Questions about the array below. Counting starts at 1.
1) The entry in row 1 and column 3?
2) The bottom entry of the column that holds the smallest entry?
3) The smallest entry?
4) The entry just left of the largest entry?
5) The entry at row 3, column 1?
6) The entry directly below the smallest entry?
7) The entry just right of the smallest entry?
8) The top-left entry?
array([[59, 48, 34, 43, 74, 25, 74, 61, 40, 68, 28, 21, 30, 48],
       [56, 64, 53, 42, 59, 39, 36, 43, 59, 35, 53, 41, 30, 60],
       [49, 58, 59, 39, 57, 38, 34, 39, 61, 26, 59, 53, 32, 57],
       [42, 35, 42, 45, 47, 40, 64, 48, 36, 56, 36, 45, 50, 37],
       [36, 28, 41, 40, 55, 28, 80, 52, 27, 65, 27, 47, 52, 28],
       [31, 35, 56, 37, 51, 33, 60, 41, 44, 39, 47, 62, 46, 40]])
1) 34
2) 62
3) 21
4) 28
5) 49
6) 41
7) 30
8) 59

arr =
[[180  90 119 156  92 160  88 145  82 169  92 190 208  78]
 [136  54  66 118  65 129  48 116 132  99  61 172 152  68]
 [179 102 145 137 122 155 116 105  56 155 110 170 176  96]
 [ 29  55  39  55  55  61  59 153 137  63  46  61  44  70]]
Indices start at 1.
Which number is the entry in the top-left corner? 180
Which number is the entry just right of 170? 176
The entry in row 2 and column 2 -> 54
The bottom-right entry -> 70
Which number is the bottom entry of the column that holds the largest entry? 44
Which number is the top-right entry? 78
The entry in the bottom-left corner is 29
Which number is the entry just right of 105? 56
Which number is the entry in row 2 and column 1? 136
The entry just right of the smallest entry: 55
The entry at row 3, column 1 -> 179
The entry just left of 63: 137
Which number is the entry in row 3 and column 2? 102
Which number is the entry directly above 176? 152
The entry just right of 160 -> 88
The entry in row 1 and column 3: 119
